(in the rows, 128 means zero)
Known rows:
sotrok: [158 132 127 125 141 172 109  96 118 143 119 104  93 169 117  74  97 118
 184 140 147 118  64 149 120 159 119 120 106 134  85 129 113 106 120 146
 136 135 114 111 120]
gristi: [144 122 131 110 149 119 120 123 129 142 140 136 107  83  95 172 117  93
 101 113 114  85 153  84 100 115 109 166 177 147 135 131  98 152 104 152
 133 105 103 104 134]
masi: [109 118 125 143 131 153  99  80 140 105 110 129  92 161 147  70 129 139
 176 119 164 131  76 129 108 179 124 110 117 128 133 115 124  99 139 125
 143 127 117 125 106]
bovo: [155 147 128 117 130 181  95  84 115 123 134  89  84 154 134  62 114 116
 184 145 155 113  78 130 116 156 152 135 126 134  87 127 117 121 124 156
 148 120 118 124 117]
truvol: [126 134 136 135 128 166  87  61 148  74 151  96  77 149 151  54 118 135
 173 111 166 133 116 100 105 157 140 118 134 126 124 126 119 100 131 133
 159 127 128 155 116]
retra: [144  87 170  79 122 133 140 243  84 149 126 171 119 130 108 159 116  73
  94  79 107  69 133 158 141 155 134 115 163 166 157 149 126 142  94 135
  92 143 155 102 133]
distor: [123 122 144 109 138 121 127 107 136 125 152 142 121  84 101 166 127  94
  95 122 108  84 162  84 101 129 121 152 174 149 146 137 101 153  97 140
 124  96 114 123 136]
mekan: [125 144 158 151 131 169 129  59 157 105 150 102 112 163 122  74  99 126
 166 138 132 116 119 129 118 160 137 108 125 128 145 113  87 132 129 158
 144 118 126 127 119]
kozem: [106 107 126 102 133 109 109 136 116 100 132 161 101  80 126 149 161  93
 106 104 132  95 144  83  88 145 111 141 184 145 154 143 135 132 104 110
 125 107 118 143 131]
trulun: [142 109 119 112 155 112 116 117 133 167 121 151 111  91  89 185 113 104
 100 114 116  91 130  92 103 123  95 170 155 152 118 127 100 137 103 141
 124 106  90  85 129]
nusorun: [125 143 160 150 130 170 129  59 159 105 149 101 113 164 123  75  98 127
 166 136 132 115 119 130 117 159 138 108 125 126 144 113  87 131 130 158
 145 118 127 127 118]
karuk: [139 135 125 152 141 157 109 100 132  97 131 104  75 160 136  58 111 118
 177 108 162 131 108 125 102 151 106 101 141 122 139 119 114 113 136 140
 156 142 114 134 114]
lopir: [113 139 163 141 125 171 121  62 160 105 135 111 114 161 133  82 104 137
 168 136 132 113 104 129 123 170 154 118 121 126 147 109  94 126 135 163
 142 115 136 121 115]
zestin: [140 147 148 126 124 180 119  85 117 102 153  95 102 162 127  51 115 103
 178 150 138 111  96 142 115 164 142 103 126 133 110 136 113 126 115 141
 137 122 130 147 124]
pazir: [105  95 114 102 139 103 102 136 117 124 109 173 103  84 122 163 158 105
 108 104 137 100 119  88  91 150 102 150 167 148 138 139 137 120 107 106
 120 107 110 120 127]
stegim: [124 123 142 112 140 119 132 109 132 127 152 144 123  85  97 164 130  90
  97 126 106  84 162  88  98 130 116 147 175 149 149 136  99 156  98 136
 123  95 110 122 135]
fetrum: [ 85 137 168 122 164 102 171 126 121 113 100 176 147  75  89 184 131  81
 131 164  71  85 122 101  82 134  47 127 187 100 179 142 109 149 102 153
 104 107 145 144 154]
zafin: [143 121 135 112 151 117 126 130 127 142 136 140 109  87  95 174 115  92
 101 113 110  85 154  90 101 116 103 158 178 145 140 133  99 152 103 153
 129 108 106 105 136]
loron: [119 156 173 170 167 151 172 107 138 111 103 123 122 165 101  93  77 109
 196 155 101 118  92 154 105 147  53  83 141  83 171 116  89 128 135 181
 131 150 146 130 135]

Facts:
baluk grober:a vibo:306 gezuda:punok kila:h
bibri grober:b vibo:767 kila:h
bigaza grober:a vibo:767 kila:h
bikos grober:b vibo:306 kila:d
bime grober:a vibo:767 gezuda:duvi kila:i
bovo grober:c vibo:767 gezuda:truvol kila:g
bratrim grober:b vibo:306 gezuda:trulun kila:g
brigutrun grober:b vibo:767 gezuda:vugu kila:i
brizur grober:c vibo:306 kila:f
bubrun grober:a vibo:767 gezuda:pazir kila:e
buskedral grober:a vibo:767 gezuda:pliplun kila:e
butrestir grober:c vibo:767 gezuda:kiplon kila:e
distor grober:a vibo:306 gezuda:kigruskil kila:h
drebre grober:c vibo:767 kila:f
drebrir grober:c vibo:767 gezuda:pazuk kila:h
dredo grober:a vibo:767 gezuda:karuk kila:i
drele grober:a vibo:767 gezuda:gustal kila:d
drinor grober:a vibo:767 gezuda:zuklim kila:h
driplo grober:a vibo:306 gezuda:drebrir kila:i
dromogri grober:b vibo:306 kila:f
duvi grober:a vibo:306 gezuda:brizur kila:h
fatol grober:b vibo:306 gezuda:keninol kila:e
febir grober:c vibo:306 gezuda:roskis kila:g
fetrum grober:a vibo:306 gezuda:flusas kila:f
fiplemos grober:b vibo:767 kila:i
flatudru grober:a vibo:306 gezuda:tipin kila:e
fligel grober:b vibo:767 gezuda:pagim kila:g
flitros grober:b vibo:767 gezuda:fuve kila:h
fludrum grober:c vibo:767 gezuda:trogim kila:i
flusas grober:b vibo:306 gezuda:gegran kila:i
fudis grober:b vibo:306 kila:g
fuve grober:a vibo:306 gezuda:maman kila:d
gegran grober:c vibo:767 gezuda:loron kila:h
genos grober:b vibo:306 gezuda:bibri kila:d
gibros grober:a vibo:306 kila:i
giklos grober:a vibo:306 gezuda:fatol kila:h
grakol grober:a vibo:306 gezuda:fetrum kila:i
granemus grober:b vibo:767 kila:e
grikor grober:a vibo:767 gezuda:granemus kila:g
gristi grober:a vibo:306 gezuda:sotrok kila:i
grizun grober:a vibo:306 kila:d
grostim grober:c vibo:767 gezuda:kedozer kila:e
gufik grober:a vibo:767 gezuda:guforek kila:h
guforek grober:c vibo:767 kila:e
gukonir grober:b vibo:306 gezuda:bratrim kila:h
gustal grober:c vibo:767 gezuda:lopir kila:f
kadis grober:a vibo:767 gezuda:fludrum kila:e
karuk grober:b vibo:767 gezuda:sistoklok kila:i
kedozer grober:b vibo:767 gezuda:stidrom kila:h
keninol grober:b vibo:767 kila:g
kepamun grober:b vibo:306 gezuda:fligel kila:i
keseplum grober:b vibo:767 gezuda:skeflir kila:i
kiflir grober:a vibo:767 gezuda:grakol kila:i
kiga grober:a vibo:306 kila:h
kigruskil grober:a vibo:306 gezuda:restutrul kila:d
kiplon grober:a vibo:767 gezuda:trumen kila:f
kizo grober:b vibo:306 gezuda:klomer kila:e
kladruk grober:b vibo:767 gezuda:murok kila:e
klapebuk grober:c vibo:767 kila:h
klaskos grober:a vibo:306 kila:d
klastimuk grober:b vibo:306 gezuda:trutrin kila:g
klomer grober:a vibo:306 gezuda:sabrel kila:d
kobam grober:b vibo:306 gezuda:dredo kila:h
kozem grober:b vibo:306 kila:f
kudros grober:a vibo:306 gezuda:buskedral kila:i
lafa grober:c vibo:767 kila:h
letodo grober:b vibo:767 gezuda:drele kila:g
letrok grober:a vibo:767 gezuda:zestin kila:f
lidrek grober:b vibo:306 gezuda:tikor kila:h
litras grober:a vibo:306 kila:f
lodrun grober:a vibo:767 gezuda:brigutrun kila:i
logon grober:a vibo:306 gezuda:renebo kila:d
lopir grober:a vibo:767 kila:f
loron grober:a vibo:767 gezuda:klastimuk kila:i
lunan grober:b vibo:767 gezuda:tivam kila:i
mafam grober:a vibo:306 kila:e
maman grober:a vibo:767 gezuda:resa kila:i
masi grober:b vibo:767 gezuda:gristi kila:d
mekan grober:a vibo:767 gezuda:distor kila:h
minol grober:b vibo:306 gezuda:flatudru kila:h
murok grober:b vibo:306 gezuda:kepamun kila:d
naflegan grober:c vibo:306 gezuda:plosi kila:h
nidroplin grober:c vibo:767 gezuda:nisisko kila:d
nisisko grober:a vibo:767 gezuda:siku kila:d
nones grober:b vibo:767 gezuda:rogrema kila:i
nusifu grober:c vibo:306 kila:g
nusorun grober:a vibo:767 gezuda:vutrafi kila:h
pagim grober:c vibo:306 gezuda:treklor kila:h
pasuza grober:a vibo:767 kila:e
pazir grober:b vibo:306 gezuda:sufla kila:d
pazuk grober:b vibo:306 gezuda:punol kila:h
pliplun grober:a vibo:767 gezuda:voklu kila:i
plosi grober:a vibo:306 gezuda:drinor kila:h
pluza grober:a vibo:767 gezuda:trigaler kila:g
pudos grober:a vibo:306 gezuda:bovo kila:d
punok grober:a vibo:767 gezuda:sabaplek kila:g
punol grober:a vibo:306 gezuda:baluk kila:i
raplam grober:a vibo:767 gezuda:klapebuk kila:i
rasos grober:a vibo:767 kila:g
renebo grober:a vibo:767 gezuda:raplam kila:i
resa grober:b vibo:306 gezuda:nusorun kila:i
restutrul grober:b vibo:306 gezuda:genos kila:f
retra grober:c vibo:306 gezuda:skiskotak kila:g
retren grober:a vibo:767 gezuda:driplo kila:h
rogrema grober:c vibo:306 gezuda:zitregor kila:e
rokle grober:b vibo:306 gezuda:letrok kila:e
roskis grober:a vibo:306 gezuda:sabrikles kila:i
rubur grober:c vibo:767 kila:g
sabaplek grober:b vibo:306 gezuda:lodrun kila:i
sabrel grober:b vibo:306 gezuda:grizun kila:h
sabrikles grober:a vibo:767 kila:h
sadram grober:b vibo:306 gezuda:kladruk kila:i
siku grober:b vibo:767 kila:i
sistoklok grober:a vibo:767 gezuda:bime kila:e
skalal grober:b vibo:306 gezuda:kudros kila:d
skeflir grober:a vibo:767 gezuda:kiflir kila:e
skiskotak grober:a vibo:767 gezuda:grostim kila:e
skole grober:b vibo:306 gezuda:sostik kila:g
sodem grober:a vibo:767 gezuda:stabo kila:h
sokligra grober:c vibo:306 gezuda:nusifu kila:h
soskan grober:a vibo:767 gezuda:zatom kila:e
sostar grober:c vibo:306 kila:f
sostik grober:a vibo:306 kila:f
sotrok grober:c vibo:767 gezuda:sokligra kila:e
stabo grober:a vibo:306 kila:f
stakur grober:a vibo:767 kila:i
stefla grober:a vibo:306 gezuda:logon kila:e
stegim grober:a vibo:306 gezuda:lidrek kila:h
stidrom grober:c vibo:767 kila:h
stipil grober:c vibo:767 gezuda:mekan kila:f
stoklas grober:a vibo:306 gezuda:sodem kila:d
sufla grober:b vibo:767 kila:h
teplil grober:a vibo:767 gezuda:nidroplin kila:f
tikor grober:b vibo:306 kila:i
tipin grober:a vibo:767 gezuda:masi kila:i
tivam grober:c vibo:306 gezuda:turu kila:g
treklor grober:a vibo:306 gezuda:pudos kila:f
trigaler grober:c vibo:306 gezuda:vitril kila:f
trogim grober:a vibo:306 gezuda:dromogri kila:d
trulun grober:a vibo:306 gezuda:minol kila:e
trumen grober:a vibo:767 gezuda:skalal kila:f
truri grober:c vibo:306 kila:e
trutrin grober:b vibo:306 gezuda:butrestir kila:g
truvol grober:b vibo:767 gezuda:naflegan kila:h
turu grober:b vibo:767 gezuda:rasos kila:h
vafun grober:a vibo:767 gezuda:gibros kila:f
vitril grober:a vibo:767 kila:e
voklu grober:a vibo:767 gezuda:retra kila:d
vugu grober:b vibo:306 gezuda:pasuza kila:h
vutrafi grober:c vibo:767 kila:e
vuvagrur grober:c vibo:306 gezuda:zeklan kila:f
zafin grober:a vibo:306 kila:i
zatom grober:a vibo:767 gezuda:pluza kila:f
zeklan grober:b vibo:767 kila:g
zestin grober:c vibo:767 gezuda:kobam kila:h
zitregor grober:a vibo:767 gezuda:stefla kila:g
zuklim grober:b vibo:767 gezuda:vafun kila:e

Rows:
No name comes twice in this set of rows, the named rows included.
[111 119 145 104 135 118 124 113 136 126 137 153 126  84 108 171 137 100
  98 125 107  82 147  87 102 140 130 158 171 148 150 133 104 152 104 142
 121  92 119 115 134]	litras
[128 144 146 124 120 177 122  87 114 107 138 107 107 161 133  54 127 105
 182 158 139 106  82 148 114 175 150 104 125 133 118 130 117 130 117 142
 134 116 128 141 121]	stipil
[119 110 115 103 136 116 103  88 139 154 124 155 118  81 106 179 142 113
  97 129 124  87 125  81  99 141 136 179 154 162 119 124 108 146 106 132
 125  80  89  90 123]	pudos
[100 127 194 152 129 166 162 119 148 105 120 140 134 186 123  88  92 124
 167 125 111 108 101 171 134 184 125  75 121 116 189 111  92 128 136 165
 118 141 164 122 121]	trumen
[125 147 148 156 130 169 131  51 155 109 153 101 113 162 120  70 104 121
 166 143 135 115 120 131 111 159 138 106 127 130 142 110  87 139 129 153
 147 112 112 124 115]	retren
[125 141 164 146 131 172 127  61 159 103 149 102 111 164 125  76  94 131
 165 131 131 115 118 129 122 159 142 111 124 126 143 114  89 126 131 160
 143 120 134 127 118]	sabrikles
[128 131 140 119 126 173 112  91 118 127 113 120 108 166 130  72 119 122
 183 152 141 111  56 153 122 180 143 118 107 135 102 127 121 111 123 141
 128 122 128 120 117]	nidroplin
[132 143 144 156 140 164 127  79 148 127 124 109 107 164 120  84  97 127
 173 137 139 115  99 139 116 157 127 117 127 125 143 102  88 138 139 168
 146 123 113 102 112]	grikor
[140 133 126 151 141 157 105  96 134  96 133 102  73 159 138  58 111 119
 178 108 164 131 108 123 102 151 109 106 140 122 135 120 115 112 137 140
 157 141 114 136 114]	brigutrun
[114  96 184 147 113 165 142 170 133  84 142 139 106 203 143  57  99 118
 150  64 143 119 129 177 143 190 136  46 125 138 195 121 114 109 131 126
 121 168 167 136 112]	kedozer
[157 111 115  85 148 122 111 149  93 164 120 146 104  93  93 164 127  83
 114 127 119  85 108 107 102 130  97 161 156 156  88 152 127 129  89 126
 114 113 101 106 138]	rogrema
[108 153 147 177 171 139 162 123 116  86  94 131 103 155 113  68 107  93
 208 147 123 133  86 148  82 151  19  61 158  74 175 128 116 116 135 147
 136 160 136 160 135]	keseplum
[136 142 143 150 139 166 116  72 151 125 128 104 100 160 125  84  96 132
 172 133 142 115  99 130 117 154 136 128 125 126 133 103  91 131 140 171
 150 122 114 103 113]	punok

The same things again, as new rows of numbers:
Known rows:
trutrin: [ 97 123 152 103 132  98 132  85 144 144 173 143  98]
drebre: [159 139  64 123  99 134 161 144 128 127 119 119 131]
fetrum: [ 85 108 195 112 148 109 129 144 113 118 126 143 103]
nones: [194 108  83 112 108  98 187 117 126 126 144 121 165]
rogrema: [111 126 156 144 161  81  90 132 166 125 158 112 105]
zitregor: [161 123 109  61 110 153 144 169 103 108 124 139 158]
brizur: [ 63 139 152 126 105 125 100 119 180 153 139 129  80]
fligel: [169 152  63 108 104 137 173  97 109 130 138 128 124]
pagim: [112 112 165 169 153  94  97 106 146 139 130 109  96]
trumen: [144 138 104 103 111 152 152 168  96 109 100 129 145]
gegran: [171 143  68 160 119 136 130 135 140 121 117 107 145]
stoklas: [117  86 193  85 182  93 106 155 123 111 167 168 140]
stakur: [158 115 115 103 101 158 151 151 101 128  95 138 162]
letodo: [173 144  54 136 114 127 201  77  72 129 134 161 127]
zeklan: [141 169  58 100  75 167 148 122 170 139 150 131 141]
pluza: [141 133 102  89 111 167 152 169 122 123 120 176 159]
grizun: [ 80 129 192 108 138 165  69 110 105 137 125 138  76]
keninol: [139 177  62 106  71 175 148  98 147 145 138 120 123]
guforek: [141 183  51 179 113 187 120  85  93 132  82  96  77]

Rows:
No name comes twice in this set of rows, the named rows included.
[170 143  68  98 103 145 158 119 110 130 128 133 112]	bovo
[ 65 120 200  80 120 123  90 177 179 125 139 117 115]	stabo
[145 138  86 167 163 136 155 190 123 108 119 196 196]	bubrun
[124 106 156 184 170  51 133  95 141 129 159 121 136]	gukonir
[128  98 173  59 133  93 109 102 125 130 158  93  71]	tivam
[ 84 106 189 111 145 111 121 131  94 121 118 137  94]	treklor
[160 117  80 126  86 132 162 133 148 145 118 146 146]	fludrum
[ 91 109 200 148 158 121  91 129 115 129 109 111 108]	plosi
[157 143  95 122 129 190 133 125  64 117 100 163 129]	drele
[ 73 110 215  91 103 149  87 128 129 151 110 117  91]	gibros

